0.00; 0.49; -0.82; -0.15
1.44; 0.18; -0.50; -0.89
0.02; -0.01; -0.04; -0.02
2.23; 1.12; -1.13; 6.57
-0.74; -2.26; 2.53; -2.20
->
1.44; 0.18; -0.50
0.02; -0.01; -0.04

1.62; 0.32; 0.49; 2.15; 0.90
-0.07; 2.53; -3.08; 3.64; -3.11
-0.98; 1.03; -3.73; -6.29; -4.93
->
-0.07; 2.53; -3.08
-0.98; 1.03; -3.73

0.29; 0.11; -0.26; -0.16
-0.29; -0.27; -0.52; -0.09
0.92; 0.58; -0.06; -0.19
0.24; 0.28; 0.27; -0.02
-5.20; 3.71; -0.77; 2.38
->
-0.29; -0.27; -0.52
0.92; 0.58; -0.06

1.86; 0.72; -3.16; -2.03; 1.73
-0.88; -1.92; -0.38; -0.15; -0.34
6.68; 2.29; 2.01; -2.89; -2.98
->
-0.88; -1.92; -0.38
6.68; 2.29; 2.01

2.09; 0.23; -2.52; 2.07; -1.31
3.64; -2.88; -2.11; 2.00; -0.73
0.60; 2.01; -4.31; -6.97; -4.90
->
3.64; -2.88; -2.11
0.60; 2.01; -4.31

0.24; -1.54; -2.22; -1.27
0.02; 1.66; 0.98; 3.17
-5.33; -1.89; 0.08; -2.01
->
0.02; 1.66; 0.98
-5.33; -1.89; 0.08

-1.62; -1.03; 3.18; -1.39; -5.92
3.90; -1.70; -2.38; -0.90; 1.49
1.98; 2.76; 1.76; 0.56; 5.01
->
3.90; -1.70; -2.38
1.98; 2.76; 1.76

0.02; -6.06; -0.74; 0.21; -0.20
0.21; -2.05; -3.38; -2.54; -0.04
-0.11; -3.97; -1.91; 1.41; -0.16
0.23; 0.76; -5.92; -1.22; -0.36
0.11; -4.43; 3.20; -2.21; 0.19
->
0.21; -2.05; -3.38
-0.11; -3.97; -1.91

2.49; 0.73; -5.41
2.03; 2.28; -0.35
-0.92; -1.30; -3.27
->
2.03; 2.28; -0.35
-0.92; -1.30; -3.27
